Here is a tiny trained network, its code and every weight. The questions are about switching its units off for an input and a class, where a switched-off unit gives its printed mean instead of its output.

import numpy as np


def w(rows, s, z=0):
    codes = np.array(rows[::2]) - 128.0
    scale = np.full(codes.shape[1], s)
    scale[-1] = z or s
    return codes * scale


def norm(h):
    return h / np.sqrt((h * h).mean(-1, keepdims=True) + 1e-5)


def f(y):
    return np.maximum(y, 0)


def log_softmax(a):
    a = a - a.max(-1, keepdims=True)
    return a - np.log(np.exp(a).sum(-1, keepdims=True))


def net(x, mask):
    res = np.array(x, float).reshape(1, 2) / 4 @ E
    u = 0
    for l in range(3):
        y = f(norm(res) @ A[l][:, :-1].T + A[l][:, -1])
        res = res + np.where(mask[u : u + 3], y, B[l][:, -1]) @ B[l][:, :-1]
        u += 3
    return log_softmax(norm(res)[-1] @ U[:, :-1].T + U[:, -1])


A, B = {}, {}
E = w([
[120,103,20,131,40,141,32,233],'x0',
[11,150,165,122,138,111,137,54],'x1',
],0.012)
A[0] = w([
[65,154,121,28,216,153,133,101,1],'0.n0',
[94,123,128,119,129,190,149,87,182],'0.n1',
[150,102,14,188,67,126,53,254,132],'0.n2',
],0.0072,0.0055)
B[0] = w([
[193,89,86,98,141,124,87,245,149],'0.n0',
[78,113,180,144,149,126,169,95,169],'0.n1',
[223,135,58,156,111,214,104,174,246],'0.n2',
],0.012)
A[1] = w([
[51,107,62,2,106,86,130,119,80],'1.n0',
[138,254,73,128,25,159,66,103,18],'1.n1',
[69,148,127,71,74,42,112,55,2],'1.n2',
],0.0083,0.0035)
B[1] = w([
[197,52,187,254,14,127,85,126,165],'1.n0',
[166,147,120,52,61,157,40,91,253],'1.n1',
[170,95,143,200,102,76,102,137,174],'1.n2',
],0.012,0.0049)
A[2] = w([
[230,119,55,140,156,34,155,199,251],'2.n0',
[255,114,56,97,111,111,145,210,241],'2.n1',
[142,236,150,89,241,78,158,138,197],'2.n2',
],0.0078,0.0029)
B[2] = w([
[111,66,35,143,25,152,41,207,194],'2.n0',
[111,136,77,97,4,216,31,175,247],'2.n1',
[101,193,88,93,125,193,150,146,190],'2.n2',
],0.012,0.011)
U = w([
[78,200,198,70,202,196,201,80,199],'0',
[77,59,194,197,89,41,77,87,186],'1',
[197,104,73,150,231,72,91,185,2],'2',
[192,152,46,81,42,246,10,227,252],'3',
],0.011,0.0056)

Each question gives the input, the list of numbers given to net, and the class t.
The units are the neurons (one row each of A and B). Each row of codes is followed by its name. A weight is (code - 128) times the scale printed after its matrix; where a second scale follows, it is the last column's (A, B and U).
mask holds one flag per neuron, layer by layer. A switched-off neuron (its flag False) gives its mean, the last column of its row in B, instead of its output. The means were averaged over made-up inputs and are rounded, as every weight is.
A unit's drop is (log p(t) with every unit on - log p(t) with that unit switched off) / (log p(t) with every unit on - log p(t) with every unit switched off).
The circuit of an input: a set's keep is (log p(t) with only the set's units on - log p(t) with every unit switched off) / (log p(t) with every unit on - log p(t) with every unit switched off). Starting from all 9 units, units are removed one at a time, each time the one whose removal leaves the highest keep (on an exact tie, the one counted first), for as long as the keep stays at least 0.8.
units of the circuit, in order: the units of the circuit, biggest drop first
top k neurons: the k neurons with the biggest drops, biggest first
drop when u is switched off: that unit's drop, to one decimal
input [-8,-5], class 0: top 2 neurons : 0.n2, 2.n1
input [2,4], class 1: top 2 neurons : 0.n2, 2.n1
input [-5,-2], class 0: units of the circuit, in order : 0.n2, 2.n1
input [-3,1], class 0: top neuron : 0.n2
input [-3,3], class 0: top 2 neurons : 2.n1, 0.n2
input [-2,-1], class 0: top 3 neurons : 0.n2, 2.n1, 2.n0
input [-3,8], class 1: top 3 neurons : 0.n2, 1.n2, 1.n0
input [0,2], class 1: top 3 neurons : 0.n2, 2.n1, 0.n1
input [-1,3], class 1: top 4 neurons : 0.n2, 2.n1, 1.n0, 2.n2
input [1,2], class 1: drop when 0.n2 is switched off : 1.0
input [-1,8], class 1: drop when 0.n2 is switched off : 0.8
input [2,7], class 1: drop when 2.n2 is switched off : 0.0
